[128 = 0]

[143 143 122 131 125  53 176 128 123 125 140 131 195 101 120 118 112 103
 135 124 143 157  77 155 141 103  95 177 144 136  59 142 168  64 127 129
  59 123]  D:tov
[153 136 132 146 130 116 173  90 121 134 127 156 159 103 118 125 151 126
 131 136 115 129  82 140 131 102 101 191 121 135  90 127 191  72 130 116
  71 113]  D:tov
[143 123 121 123 125 118 104 128 124 141 110  36 123 107 132 147 113 118
 145 121 162  87  75 180  94 135 127 122  98 165 131 139 119 117 133 136
 146 101]  Z:tus
[131 142 120 105 126 102 183 129 114 135 138 148 177  99 114 122 136 100
 130 139 119 158  72 162 141  83 113 150 141 132  86 146 209  60 140 114
  67 122]  D:tov
[ 72 161 123 110 133 105  48 121 125 122 119  69  73 119 114 141 175 161
 105 166 125 120  98 149 141 127 136 142 142 106 148 107 128 118 129 169
  83 150]  W:karu
[126 139 131 123 105  96 157 108 119 125 136 130 111 102 108 129 203 148
 103 133 146 147  95 132 140 113  95 158 135 136  64 125 156  82 117 136
  79 117]  D:tov
[152 144 141  99 125 147 103 118 127 150 114 150 165  99 119 134 209 133
 129 128 132 129  78 152 129 111 113 180 131 117  86 144 212  59 130 106
  65 105]  D:guve
[ 87 155 131 126 106 144  40 116 154 117 112  72  75 123 113 134 195 170
 115 153  96 124 100 171 129 173 126  96 118  94 168 127 108 165 129 166
 109 175]  W:zofos
[ 57 160 133 123 132 141  27 141 163 134 109  96 125 117 109 134 191 177
 104 149 101  69 102 160 104 159  96 138 122  98 115 151  93 119  97 169
 104 162]  W:zofos
[ 93 151 141 140 117 108 114 140 143 151 125  86  81 136 108 137 153 153
 131 156 105 114  86 199 153 139 117 137 113 126 131 125  84 130 129 137
  75 177]  W:zofos
[ 97 159 133 121 119 102  26 127 142 117  96  56  84 114 112 142 177 178
 102 177 109 124  93 173 129 142 110 143 145  89 138 134 123 144 118 183
  89 185]  W:karu
[ 70 156 127 130 119 144  51 114 135 123 125  69  47 120 108 157 189 176
 131 134 147  93 106 114 148 137 124 110 126 120 140 128  96 113 122 142
  63 172]  W:zofos
[175 105 128  95 122 163 144 141 108 131  91  64 175 100 122 157 115 108
 166 128 104  90  98 210  65 152 119 118 108 175 139 145 127 168 125 147
 146 115]  Z:mave
[164 116 118  80 114  91 205 136 100 116 129 134 185 100 120 124 159 122
 141 108 135 156  95 175  99 119 124 178 146 148 103 136 222 121 180 118
  93 155]  D:guve
[104 143 127 103 108 143  25 140 148 121 124  52  81 134 121 134 173 167
 116 162 122 117 109 116 122 167 131 121 128 113 132 143 120 141 123 173
 120 156]  W:zofos
[129 137 142 105 114 127 124 111 100 118 138 124 142 126 113 121 164 117
 126 124 139 139  95 110 126 113  86 178 132 127 104 140 183  72 106 118
  75 120]  D:tov
[150 114 148 127 110 143 142 132 122 150 122 165 152 164 111 130 178 169
 128 123 133 124  83 113 147 122 102 186 118 124  90 147 174  64 132 106
  57 101]  D:tov
[188 100 133 147 122 127 169 138 131 130 107  48 163  98 128 136  74 136
 176 117 140  89 104 207  93 152 106  67 102 178 135 172  73 139 113 135
 137 104]  Z:mave
[120 139 156 124 115 153 111 128 137 116 129  98  78 120 126 133 147 161
 174 128 102 113 101 152 131 205 124 116 123 108 142 125 107 152 138 133
  98 196]  W:zofos
[161 138 136 147 118 128 149 119 115 134 114 160 143  78 109 119 154 166
 106 157 134 125  82 142 121 111  93 175 135 129  62 133 179  74  88 128
  80 101]  D:tov
[ 71 141 132 123 123  33  85 147 150 125  86  38 103  82 115 142 148 144
 116 144 136 124 110 198 157 121 125  79 150 127 142 135  94 174 148 177
 107 197]  W:karu
[198 103 134 115 112  97 153 107 115 123 117 177 159 141 116  90 130 145
  74 158 127 157  90 150 135 111 111 189 139 117  78 137 249  73 136 132
  87 136]  D:tov
[112 140 134 145 126 159  59 128 154 130 118  71  71 110 120 158 196 171
 124 138 119  93  99 170 126 154 127 114 115 124 131 139 101 152 141 140
  93 149]  W:zofos
[142 137 130 115 123 120 165 122 118 135 151 160 181 100 116 120 169 116
 127 120 125 113  90 144 131 100 108 172 125 135  82 135 178  83 133 122
  80 108]  D:tov
[141 103 108 117 134 119 129 123 119 123  86  76 144 116 129 151 109 124
 152 119 136  98  90 227 107 150 124  88 113 143 143 135 109 169 143 146
 157 120]  Z:tus
[ 68 148 135 145 115  56  97 127 150 121  90  78  74 111  99 133 156 165
 103 171 131 109  71 221 159 126 119 113 135 109 127 125 128 175 151 172
  84 234]  W:karu
[ 57 145 133 155 122  84  59 110 137 121 107  75  65 110 104 157 144 182
 107 156 130  98  93 186 136 138 126 115 136 102 120 126 112 128 129 173
  94 194]  W:karu
[124 131 126 115 139 134 118 114 108 140  94  61 121  95 133 140 138 140
 154 109 134 114 117 197  94 142 106 116 112 152 151 132 110 130 118 149
 132  68]  Z:tus
[149 140 126 128 127 141 119 123 124 130 101 160 164 118 115 115 123 121
 124 124 123 134  95 133 124 117 114 178 142 130  99 123 178  53 132 116
  95  95]  D:tov
[144 137 122  97 119 156  68 120  95 128  94  39 132 129 123 147 172  98
 148 121 139 107  93 174 101 155 137  96 112 150 164 152 116 137 128 141
 148  93]  Z:tus

[134 111 165 132 133 127 145 168 101 114 155 173  93 110  98 161  74 112
  84 136 125 100  53 179 170  97  92 120  94 127 124 137 117 133 110 124
 165 200]  N:tula
[131  85 125 117 103 106 106 141 133  69 107 157  98 145 173 160 149 190
  96  88 152 143 157 179 230 110 161 138 113 132 106 137 116 120 103 136
 158 159]  Y:Dudir
[130 118 148 121 134 120 149 144  99 114 131 151 118 117  94 149 102  91
 119 135 127 149  64 148 143 119 100 126 112 135 122 137 135 130 113 145
 145 173]  N:bezu
[128 116 148 145 118 148 148 153 110 119 167 153 104 118 100 147 103 137
 132 130 122 146  69 161 153 103 134 161 117 208 144 148 109 137 119 126
 157 168]  N:tula
[127 131 153 125 115 133 143 158 130 118 133 171  94 132 111 140 102 122
 105 144 149 119  79 161 166 117  95 141  98 141 127 118 122 119 121 132
 148 191]  N:pamo
[116 113 106 137 105 126 135 134 120  82 122 138 124 162 160 114 133 140
 128 132 101 128 140 112 165 154 137 144 124 126 131 133 136 164 105 129
 125 111]  Y:Lup
[126 131 142 104 199 128 156 100 149 161 117 119 161 120 120 157 126  76
 132 140 196 122 103 143  41 117 103  83 106 130 139 145 105 111 139 155
 110 134]  R:padul
[136 125 153 143 146 143 140 142 107 137 182 185 144  96  66 188  77  91
  78 118 122 138  56 180 147 108  94 158 112 121 117 130 109 114 107 112
 160 190]  N:bezu
[151 106 103 123 232 147 152 123 128 173 151 172 120 114 125 195 121 108
 123 124 197 147  92 177  53 108 128 107 158 155 145 116 157 120 117 143
 143 150]  R:rovom
[128 121 121 129 147 129 109 117 110 120 118 123 142  83 122 157 129  87
 141 129 145 131 110  98  85 140 109 113 125 123 117 117 133 121 126 148
 134 146]  H:Tizo
[109 155 136 118 242 162 173  97 139 178 142 148 175 145 120 156 126 133
 108 128 214 117  98 152  67 100 115  19 110 124 148 106 109 140 149 177
  88 147]  R:tek
[132 128 112 127 153 150 154 133 134 115 147 162 117 120 101 154 111 149
 104 137 145 133  67 168 145 100 118 153 103 125 134 107 138 125 116 135
 135 178]  N:bezu
[120 101  89 136 100 138 116 134 136  72 104 135 120 140 156 129 117 146
 153 112 144 135 153 134 199 124 145 113 116 125 119 147 118 129 129 141
 125 147]  Y:vute
[116 112 117 126  80 132 105 138 131  87  99 147 116 154 152 124 111 153
 139 113 139 156 149 138 219 151 153 108 135 143 123 127 139 124 122 123
 150 136]  Y:Lup
[143 119 143 130 216 140 210 106 144 136 127 168 132 150 133 171 137 142
 137 137 216 134  89 167  87 115 148 109 117 120 153 109  87 105 124 159
 125 134]  R:tek
[139  93 124 119 181 133 100 116 128 141 125 133  96  55 147 185 115  89
 111 122 200 132 146 165 151 134 118 101 144 149 119 110 105  89 116 131
 153 161]  H:kefiv
